Each row is followed by roughly how far along a hidden order it lies, from 0 to 10. A new part has a new order.
In the rows, 100 means zero.
[124 122 116 118  59 119  93  93 115  72 125 114  62  78 103 121  91 122
  68 122 110 118 130  92  70 107 110 105  82  80  98 132 112 127  95 103
  99  94  63  60 123 139 111  99 177 144  77 136 118 106 100 117 107  61
 105  35  27 116 137 113  78  86 110 100  92 130 102  86  95 102  83 164
 133  69  75 125 111 103  82 101  92 105  76  99 145  99 147  90  72  82
 103  67  88 111 126 116  86 129 111  85  81 123 102  72  98 122  81 118
  86 149 131 176 124 102  82 144  82 120  92  81 123  61  90 102 115 108
  95  84  97  94 141 112 111  74 144]	4
[126 134  81 136 163 113 133 133 142 103 200 103  75  86 128  97 103  65
  84  99 103 129 138 108 116 107  90 142  66  57  98  63  96  97  95  42
 132 114  75  58  43 114 168  51 113 105 146 106 106  93  85 126 106 105
  93  50  77  70 123  80  97 132 104 117  96 129 134 111 142  93  44 100
  99  44 109  93 108  83 115  76 102  92 134  79 133  90 108  97 108  98
 105  64 103 117  96 110  93 105 109 100  86  99 159 124 118 170  92 124
  75  88 110 106 118  96  85 134 152  75 158  88 110 106  58  53 107  68
 110  81  90 111  67  96  98  58  83]	0
[120 109 110 105 138  80  92  88 117  86  43  96  75  88 107 102  91 139
  88  93 120  87 128  86 144 125 114  77  93 100 113 134 131 102 107 105
 113  97  78 112 183  95  91 120 186 150 107 137 124 109  79  66 107  81
 137  77  72 116 109  98  76  85  90  76 120  83  91  66  78  77 179  93
 105 139 151  88 102  87  78  97  71 109  58 115  16  67 133 112 114  88
  96  90  96 114  60 110 113 116  91  87  77 117  84  42 103 176 105 100
 100 115 137 136  98 130  78 157  58 137  90 102 117  84 102 101  93  55
  82 108 119  68 136 127 116  84 139]	10
[120  78 102  90 132  77 126  75 115 119  57  90  72  93 118  97  99 105
  89  84 115  98 153  98 186  92  74 106  90  94 103 104 139 128 109  94
 130  99  92 106 109  77 134  99 127 142  95 113 116  96  72  94  88  95
 122  72  69 110  83  80  95  94  81  81 131 137 130  92 106  62 157  63
  76 136 140  64  87  76 104  86  81  95 110 102   0  62  96 107 120  86
 106 103 102 160  52 101  98  92  87 101  91 108  87  80  89 200 101  98
  97  55 104  68  62 129  87 119  93  79 148 111 126 112  81 100 116  49
  98  99 117  89 115 101 124  91 140]	4
[103 121  98 155  92 106  94  84 105  86  93 116  76  75 107 115  88 114
 116 113 109 123 152  95  85 107 122  85  89  77 111 121  95 120 109  80
  86  96  68  56 138 121 109  66 130 135 101 151 116 101  79 120 112  67
  88  42  91 120 128 100  83  91 116  84 106 134  47  88  92 100  88 124
 100  56  80  98 110 106  95  92 102  87  56 112 111  98 122  97  88  77
  96  67  99 140  96 100  89 114 110  93  73 113 118  71 103 138  95 103
 108 142 109 126 136  93  85 125 123 120  99  72 137  82  88  90 118 141
 145  94 110 100 135 105  92 100 141]	4
[117 114  94 100 200  90 108 120 132 102 157  73 105  92 114  87 108  65
 106  97  97 118 104  97 103 102 102 129  81  77  95  64  97  80 118  68
 107 103  48 104  52  92  83 106 107  76 164  64 110  94  74  98  94  94
  90 108 110  69  94  78  93 141  70 109  95 102 161 123 127 122  62 103
  70  95 111 117  99  83 154  64 103  84 106  92  85  99  91  92 108 117
 103 100  97  90 109  90  93  57  93 129  76  80 129 145  82 135  94 112
 108  59  92  67 105 106  90 102 126  72 160 114  88 103  82  86 101  56
 101 103  84 109  92  72  93  79  58]	0
[103  86 105  84  48  90  99 102  56  97  99  94 101 118  72 107  95 132
  74  97 107  70 128 107 167  84  73 100 102 105  78 139 155 136 101 106
 121 115 128  61  87  91 100 127 144 117   0 126  93  94  61 119  84 109
 125  29 101 120  82 100  71  81  90  92 122 144  66  90  97 114 105  58
 111 132  91 106  83  97  65 137  95 114 139  82  22  79  89 109  87 111
 103 110  97 135  87 109  52 123  95  85 126  81  44  94 115  84  87  93
  95  80 106 111  82 129 127 112  53  86 109  92 138  93  99 106  89  53
  52  94 118  90 112 101 129  67 125]	4
[106 119 100 103 100  66 100  59 109  94  31 110  82  86 111  97  87 118
  79 101 102  86 142  91 117 126 110  62  90 104 115 132 101 113 109  91
  89  79  75 122 136  66 143 117 142 115  91 132 128  91  85  66 109  80
 106  90 111 112 102 111  80  66  96  70 115 102  80  76  79  78 149  67
  79 130 114  97  99 102  94  91  83 111  36 117  36  66 108 116 117  85
  80 111 107 125  67 100  98 109  80  71  68 121  87  94 110 173 114 106
 126 131 116  98  88 125  89 141  65 143  62  82 115  86  97 129  96  92
  57 122 127  95 149 109 120  94 133]	10
[128 100  90 123 154 101  99 157 111  85 167  76 111 101  91  94 103  96
 128 101  99 107 121  96 113 122  96 122  64  56  82  84 107  75 129  49
 125 123  56  81  56 115 104  84 139  84 139 100  90  91  74 117  84 115
  95  70 124  71 109  87  71 139  63 116 111 109 111 104 120 134  39 106
  96  76 103 129 108  81 124 100 110 100  94  76 142 103  97 101 110 107
  98  76  92  87 113 105  97  81  99 101 110  79 125 109 128 176  82 112
 100  98 108 114 121 111  96 123 112  84 174 106 126  83  96  53  80  45
 133  90  93  77 110  81 112  66 100]	0

New part:
[ 78 118  80 111  87  94 122  89  86 102 143 104  75 119  79  94 122 114
 141  90 106 167  69 108  90  99  98  94 116 104  67  76 137 104 105 127
  85  89  82 132 114 133  81 103  91 122 102  92  97  92 116 118 109  82
  71 102 116 100  95  97 104  90 113  65 105 126  86  84 128  95 112 109
 105  92  91 103  96  93  93  98 118 103 104  91 102 122  62  99 112 124
 118 109 103 115 100  94  84  94 130  84  97  79  80 112 117  98 108  91
  96  77 108 103 108  95  87  94 106 101 110 112  87 120  78  63 102 161
 101 109  90 101 120  96  79  81 112 125  77 114 107 102 101  97 101 122
  85  97]	3
[ 93 108  82 114  69  91 131  81  85 118 169  98  69 123  57  61 122  92
 138  68 117 162  76 113  87  89  87  91 144  98  71  54 125  70 101 139
  95  70  73 136 130  82  97  90  90 161  98 107 104  90 108 164 109 101
  65 101 107  93 108  99 112  76 123 103 108 126  99  91 170 100  97 120
 105  93 101 106  61  86  83 108 118  95 122 124  85 112  47 112 109 141
 134 120 104 115 101  68  79  97 135  76 104  53  62 116 114  97 116  88
 106 102  93 108 109 111  93  81 107  96 135 112 111 121  83  91 106 174
 100 121  83 106 132  85  86  98 150 132  85 133 117 101  89 101  80 128
  70  97]	7
[ 96 110  89 115  75  91 138  81  86 117 163  97  73 119  62  63 124  96
 140  71 117 170  76 114  86  90  86  94 144  92  62  65 125  69 103 143
 102  67  69 137 125  87  96  91  86 152 100 108 102  90 111 157 110  99
  62 101 106  93 108  97 113  76 122  89 108 126  97  92 153  99  98 115
 105  89 101 107  65  87  83 108 123  98 120 129  87 115  43 113 111 144
 132 119 103 113 102  75  81  94 137  78 104  51  65 114 112  98 113  85
 105 102  97 108 109 109  85  83 106  93 127 115 111 121  81  89 107 186
 101 121  79 105 135  87  81  95 147 133  77 129 116 101  91 105  88 127
  74  98]	7
[ 68 125  78 107 103  97 107 101 103  85 116 110  83 125  94 135 123 127
 137 114  95 160  58 104  95 111 109  97 102 113  77  93 145 137 107 102
  69 107  87 118  96 161  67 112  94  90 104  79  92  93 122  77 109  64
  85 102 122 110  85  94  95 103  89  46 103 119  72  81  93  96 126  92
 105  94  82  98 125  97 110  88 106 108  86  65 115 128  79  84 113 109
 100 101 103 114  98 120  93  95 139  95  89 104  97 111 122  99 102  95
  91  44 122  98 106  87  89 109 105 108  81 101  64 122  80  47  98 130
 101  98  99  96 108 106  77  74  76 106  67  94  97 102 112  95 122 110
  98  90]	4
[ 93  73  88  89 110  96  37 121 146  82  48 104 113  81 115 131  72  79
  56 104  90  30 136  85 111 105 131  93  59 135 152 126 105 147  84  65
  91 127 116  66  69 116  77 109 142  75  94  89  99 108  90  71  85 105
 140  99  96 109  84 117  92 126  84 177  83  84  81  91  70  96  98  73
 105 121  96  85 132 109 128 105  70  97  80  78  98  75 150  81  86  74
  81  79 105  97  86 123 126 118  86 112  89 132 120 100 104  96  78 107
  95 136 100 101  94  86 139 109 100 122  82  76 102  74 130 113  87  30
  94  80 133  96  63 113 119 114  74  61 137  76  90  97 104  60  91  71
 108  96]	7
[ 96  98  87 107  78  92 117  90  91 111 145  98  82 108  76  71 109  87
 117  75 111 121  99 107  92  90  98  92 123 102  90  76 111  83  96 124
 103  82  85 123 118  97  99  91 103 141  97 108 103  94 102 151 102 107
  83 100  99  94 104 103 108  88 116 121 101 112 101  92 142 101  92 110
 105 101 103 103  72  93  91 109 110  95 114 126  84  99  75 106 102 128
 125 113 103 107  99  76  92 103 121  82 103  69  76 111 106  97 104  93
 105 112  92 108 105 110 103  87 104 100 125 103 113 110  96 106 102 152
  99 113  97 104 115  92  95 103 134 118  98 125 113 100  91  94  78 118
  85  98]	1
[ 93  84 100  89 119 103  55 118 133  81  43 105 119  83 131 142  80 100
  57 117  87  54 128  85 112 117 121 100  59 121 137 132 100 143  94  65
  92 131 119  67  71 119  85 110 126  60  98  87  96 109  93  56  90  98
 136  99  98 110  86 108  90 123  78 131  89  80  94  98  54  98 103  77
 100 113  94  89 138 107 123  97  76 102  79  70 108  86 142  85  90  68
  71  80 101  94  92 127 121 110  81 117  92 145 128  95  97  99  84 112
  94  96 105  95  93  86 124 112  97 111  73  82  85  78 121 102  90  31
  97  78 126  95  63 115 114 104  59  63 121  72  86  98 108  82 110  75
 116  98]	7
[ 57 127  82  99 122 103  87 113 115  63  76 116  96 119 121 174 116 148
 126 135  81 150  57  96 104 123 119 101  76 122  87 119 143 170 111  80
  56 135 102 102  62 196  57 126 100  44 107  66  88  99 123  27 105  49
 106 102 126 114  76  94  85 121  68  21  99 109  66  81  45  85 134  79
 104  96  73  91 156 104 124  78  96 116  65  29 132 135 103  71 109  83
  72  82 101 111  95 151 102  94 131 110  84 138 125 105 123 101  96 101
  81  22 134  90 103  74  93 124 103 114  53  93  46 113  85  36  92  81
 101  81 112  92  90 115  84  66  40  81  64  71  84 102 122  92 146  95
 117  92]	10
[ 74 103  76 103 102  94  84 106 120  84  98 109  93 110 103 127 108 110
 112 102  95 124  91  98  99 105 118  93  86 123 104  98 135 144  99  94
  76 111  96 101  92 144  74 109 109  91  99  81  95  99 110  81 100  75
 100 101 113 108  84 105  94 109  87  94  95 108  79  80  85  91 111  86
 106 105  85  92 124 101 113  96  94 103  84  63 107 109 102  82 105 100
  96  92 105 112  93 120 106 104 127  98  89 112 106 110 116  97  94 100
  90  70 113 100 102  87 113 106 105 115  83  92  76 106  87  71  93 103
  98  90 112  97  95 109  92  88  78  90  90  89  97 100 107  79 109 100
 100  93]	0

Next part:
[ 81  98  93 107  89  89 103  66  93 103 104  62  94  90 107 101  81  94
 200  74  97  96  95 111  99  86  76  92 100 112  95  83 129  87 112  91
 107 122 102  87 117 105  85 101 100 111  90 103 126  86 113 107  64  96
  83 100 107 127  77  94 109 105 105  83  87  98  88 122 113 115 127  81
  96  98  97  85 110 114 116  83 102 113  82  90 119  73  98  92  71 132
  96  76  96  97  79  90 123 136  94 103  93  89 119 111  89 112  82 113
 104 104 124  92  60 111]	0
[115  90 103 100 102 108 114 114 113  97  97 102 102 103 118  98 109 140
   5 115 100  91 104 106  86  95  95  97 103 101 110 101 100  83 100 104
  82  96 101 109  96  93  99  99  95 105 104 112 115 105  97  97 107 110
 108  99 102  94  93  99 103 102  96 108 112  96  92 120  95  94  98 105
  97 100  94 103 103  95 118  97  96 103 111 115  86  89  91 114 111  98
 100 105  97 113  93 100 101  96 103  99 111 108  98  94  98  95  79 111
 101 110  95  96  66  67]	1
[119 106 100  90 105 109 103 124  99  95  95 115  91 101 100  88 113  88
   0 115  98 105  98  86 113 114 117 104 100  98 101  98  80 108  90 105
  92  86  91 113  90  94 115 102 114  92 108  91  79 109  96  93 130 101
 102  99  87  75 122 105  90 100  92 113 110 105 119 105  90  92  82 112
 101 102 102 107  93  98 100 108 100 103 120 109  88 118 100 105 125  78
 106 129 100 100 122 113  81  75 103  99 104  98  90  94 111  91  69  79
  95  96  76 106  64 118]	10
[ 89 106  88  98 102  92  63  96  89 103  93  92  94  99 109 109 100  89
 138  96  93 103  87  82 114 120 101 105 104 108  84  86 104 102  94 101
 103 106 108 100 100 100 114 103 109  93 109  79  79  96  99 105 112  95
  96 105  93 114  98 107 100 101 104  95  94 106 111 124  99 104 102  99
 109  97  98  92  97 105 114 110 109 101  95 102 101 102  96  94  88  99
  98 115 100  98 100 101  99 119  91 100  99  85 104 100 101 104  66  72
 104  79 101 108  61  77]	9
[137  81 113  91 107 123 136 132 122  91  97 117  99 114 113  84 124 110
   0 126 104  92 114 107  86  94 110  98 102  95 120 106  83  90  97 110
  48  83  90 117  86  89 103  96  95 103 110 124 106 115  96  93 118 119
 121  94  98  72 108  98  95  98  93 117 132  94  99 116  89  86  79 116
  96 103  95 116  99  90 110  97  84 103 126 121  75 104  91 118 144  79
 105 116  95 115 103 109  90  62 112  97 116 122  83  93 107  83  76 120
  95 126  82  95  67  95]	2
[ 90 104 101 109  99  96  75 116  98 105 103  95  98  98  82 123  91  96
 199  95 107 103  99  95  92 103 101 106 102 105  95  90 101 105  97  97
  99 101 115  89  98 102  97  99  87  94  96  95 104  96  98 101  91  97
  95 109 107 107  89 102 103  97 107  92  84  98  90 109  97 101 105  96
 101  99 103  92  98 100 104 118 113 109  97  93 103 106 104  92  71 101
  91  86 109  99  96  92 100 121  92 101  96  94 104 100  95 110  69  98
 105  87 110 101  73 103]	7
[ 89 108  96 115  93  90  62 108  89  99 102  78  96  91  86 129  87  92
 200  81  95 102  85  88 101 105  96 104 107 106  90  89 110 100  93  95
 102 108 112  92 103  96  99 105 105  94  92  82 117  84 139 100  93  94
  86 111 107 118  88 104 103 103 102  85  83  98  92 115 102 106 112  90
  99 101 105  76 101 111 117 119 121 109  99  91 103  99 101  89  46 116
  91  86 106 104  94  94  99 132  84 105  94  73 109  97  94 115  78  84
 109  79 121 106  69  81]	7
[118  96 114 101 114 115 101 141 123 102 103 126 103 113  80 106 110  96
  33 126 112 100 117 106  84 102 116 106  98  77 115 103  78 109  97 105
 191  81 101 103  87  99  99  95  82  94 107 123  93 115  88  95 114 108
 116 100 106  73 113  99  97  93  99 115 111  95  93 100  74  85  81 115
 100 103 106 117  95  83  99 112  97 105 118 102  81 120 101 106 113  73
 100 104 107 103 107 101  82  78 107  96 107 123  84  91 102  93  67 118
  94 113  89  98  51 120]	6
[120  97 112 102 107 118 116 138 120 100 103 122  99 113  82 105 114 106
  31 121 112 100 117 110  82  94 114 106  99  80 118 106  74 106  96 105
  58  83  99 102  88  99  96  96  83  95 106 114 102 113  89  92 112 106
 116 102 104  69 109  98  94  94  97 113 112  93  94  92  85  87  81 115
  98 104 105 112  96  90  89 116  97 107 118 101  85 119 103 104 114  79
  98 103 106 105 108 102  86  77 106  97 105 122  85  93 102  96  71 107
  96 111  93  98  65  83]	6
[ 79 111  79 105  96  82  68  60  76 104 108  82  97  98  86 120  81 100
 200  70  94 106  88  92 115 103  92 102 102 103  75  72 116 113  95  95
 109 115 109  79 112 112  97 101 102  96  90  87  94  86 108 113  79  84
  84 109 107 129  92 100 108 100 112  77  80 104 100 113 111 117 117  81
 105  95 106  79  96 115  99  96 110 115  68  75 126  91 123  75  64 130
  92  86 103  88  87  90 114 131  86 104  87  62 119 111  95 115  70  81
 113  77 119 107  66 113]	8
[ 87 101 108 109 103 107  79 126 115 108  99 107  98 101  89 116  95  97
 162 108 109 101 105  97  86 104 104 105  99  88 104  94  92 107 103  99
  90  95 110  93  97 101  98  99  85  94  99  99  99 101  92  99 103 100
 104 105 106  89  96 103 102  96 103  99  87  98  86 104  93  97  98 103
 103 100 104 100  99  88 112 123 111 108 101  99  95 111  96 101  80  89
  94  86 109  99  99  94  95 112  98 100  95  98  97  94  95 105  71 106
 101  97 103  99  69 101]	6
[102 109  95 100  99  97  85  93  84  96 104  98 105 100  88 107  99 108
 123  91  97 107  92  89 114 106 106 104 103 101  92  90  95 109  90  99
  87 100  98  95 100 101 104 101 111  94  98  87  87  96 103 100 103  93
  94 104  98 101 109 103  98 100  99  92  97 102 108 108  99 104 101  99
 101 100 110  90  94 109 101 102 106 108  96  91 106 106 110  88  91 105
  99 105 102  94 106 102  99  99  94 102  91  81 100 102 104 103  65  82
 100  86 100 106  68 125]	9
[114 106 107  97 105 109 107 115 102  98 104 123 103 110  79  98 110  95
  39 106 102 107 102  98 102 106 121 107  97  85  99  96  82 121  89 102
 110  86  96 101  90 100 106  98 102  90 105 100  81 107  94  96 116  97
 106 101  98  77 123 101  93  95  97 110 110 101 110  95  88  93  80 113
 101 103 108 106  90  93  88 111 101 107 114  92  94 123 112  93 111  80
 102 112 104  93 115 106  84  73 103  99  98 103  86  98 108  95  67  93
  97  95  87 107  70 105]	10
[ 91  92 120 105 112 112 107 142 129 115  92 127  95 102  94  97 110  99
  22 133 115 100 120 107  76 106 109 104  91  80 120 105  79 107 116 103
 119  83 108 111  89  99 104  95  79  98 111 109  82 113  84  94 118 109
 113  96  99  64 110 102  97  94 100 118  97  99  94  97  86  83  85 116
 102 102  99 127 101  68 120 115 101 105 114 111  84 121  77 121 118  62
 102  94 109 101 113 100  86  87 113  94 109 157  86  90 100  94  69 124
  92 114  86  93  65 133]	4
[102 101  92 112  94  93  62 114  97  96 100  76  97  93 107 136  86  97
 200  85  94  93  90  86  87 103  83 102 113 114  89  89 122  84  91  99
 100 111 123  89 104  94  95 104  99  98  92  91 140  86 104 104  89 103
  93 113 112 131  67 103 112 105 105  83  86  94  79 145 104 104 120  84
 100  98  97  74 106 114 117 113 117 105  92 106  98  78  96  96  51 130
  87  83 101 116  75  89 113 143  83 106 102  65 114  95  87 115  80  90
 117  82 124 102  72 100]	3
